Below is a small trained network, with its code and all its weights. Each question gives an input and a class and asks what happens when units are switched off, that is, made to give their printed mean instead of their output.

import numpy as np


def w(rows, s, z=0):
    codes = np.array(rows[::2]) - 128.0
    scale = np.full(codes.shape[1], s)
    scale[-1] = z or s
    return codes * scale


def f(y):
    return np.maximum(y, 0)


def log_softmax(a):
    a = a - a.max(-1, keepdims=True)
    return a - np.log(np.exp(a).sum(-1, keepdims=True))


def net(x, mask):
    res = np.array(x, float).reshape(1, 5) / 4 @ E
    y = f(res @ A[0][:, :-1].T + A[0][:, -1])
    res = res + np.where(mask, y, B[0][:, -1]) @ B[0][:, :-1]
    return log_softmax(res[-1] @ U[:, :-1].T + U[:, -1])


A, B = {}, {}
E = w([
[149,34,198,199],'x0',
[228,59,11,69],'x1',
[254,129,231,117],'x2',
[195,231,143,180],'x3',
[97,207,240,9],'x4',
],0.0066)
A[0] = w([
[69,126,121,61,44],'N0',
[36,153,70,81,75],'N1',
[5,176,139,106,180],'N2',
[155,163,144,220,88],'N3',
[147,181,176,210,128],'N4',
[162,34,112,161,125],'N5',
[129,82,115,36,199],'N6',
[241,143,220,48,175],'N7',
[75,23,215,157,115],'N8',
[38,169,166,109,162],'N9',
[255,141,193,57,143],'N10',
[50,76,127,222,126],'N11',
[160,38,244,163,249],'N12',
[184,58,37,170,111],'N13',
[169,216,136,175,254],'N14',
[208,150,218,242,236],'N15',
[100,208,251,131,88],'N16',
],0.0086,0.007)
B[0] = w([
[32,160,150,180,147],'N0',
[48,204,115,79,171],'N1',
[45,147,160,61,221],'N2',
[60,154,106,191,159],'N3',
[58,121,113,207,185],'N4',
[123,142,49,181,181],'N5',
[84,76,139,171,199],'N6',
[105,68,206,13,240],'N7',
[146,47,215,122,188],'N8',
[52,166,134,80,205],'N9',
[122,85,199,2,218],'N10',
[210,53,123,91,189],'N11',
[37,132,196,190,248],'N12',
[117,182,29,106,199],'N13',
[57,106,164,174,242],'N14',
[32,149,147,172,254],'N15',
[53,178,35,88,221],'N16',
],0.0092,0.0099)
U = w([
[74,209,150,135,142],'0',
[126,128,109,69,103],'1',
[149,68,222,129,150],'2',
[201,140,63,195,193],'3',
[102,128,146,229,165],'4',
[252,247,192,146,1],'5',
],0.012,0.0087)

Each question gives the input, the list of numbers given to net, and the class t.
The units are the neurons (one row each of A and B). Each row of codes is followed by its name. A weight is (code - 128) times the scale printed after its matrix; where a second scale follows, it is the last column's (A, B and U).
mask holds one flag per neuron, in row order. A switched-off neuron (its flag False) gives its mean, the last column of its row in B, instead of its output. The means were averaged over made-up inputs and are rounded, as every weight is.
A unit's drop is (log p(t) with every unit on - log p(t) with that unit switched off) / (log p(t) with every unit on - log p(t) with every unit switched off).
The circuit of an input: a set's keep is (log p(t) with only the set's units on - log p(t) with every unit switched off) / (log p(t) with every unit on - log p(t) with every unit switched off). Starting from the 12 units with the biggest drops (on a tie, the unit counted first), units are removed one at a time, each time the one whose removal leaves the highest keep (on an exact tie, the one counted first), for as long as the keep stays at least 0.8.
circuit, biggest first: the units of the circuit, biggest drop first
k most important neurons: the k neurons with the biggest drops, biggest first
drop when u is switched off: that unit's drop, to one decimal
input [-5,3,3,5,8], class 1: 3 most important neurons -> N16, N12, N8
input [2,-3,3,-6,5], class 2: circuit, biggest first -> N8
input [-7,2,5,4,5], class 2: circuit, biggest first -> N7, N10
input [-3,4,2,-3,-1], class 1: circuit, biggest first -> N12, N15
input [1,1,2,-8,-3], class 4: circuit, biggest first -> N7, N10
input [-2,3,0,-4,1], class 1: 3 most important neurons -> N12, N15, N14
input [4,5,-3,-3,2], class 4: 2 most important neurons -> N7, N10
input [-5,2,3,-2,5], class 1: 2 most important neurons -> N12, N8
input [5,5,-7,-5,4], class 4: 3 most important neurons -> N7, N10, N6
input [8,-2,-8,-5,0], class 2: drop when N11 is switched off -> 0.2
input [-2,0,3,7,-5], class 4: drop when N9 is switched off -> 0.1
input [-4,-1,-2,-7,-6], class 1: drop when N7 is switched off -> -0.3
input [8,4,-3,-1,6], class 2: drop when N1 is switched off -> 0.0
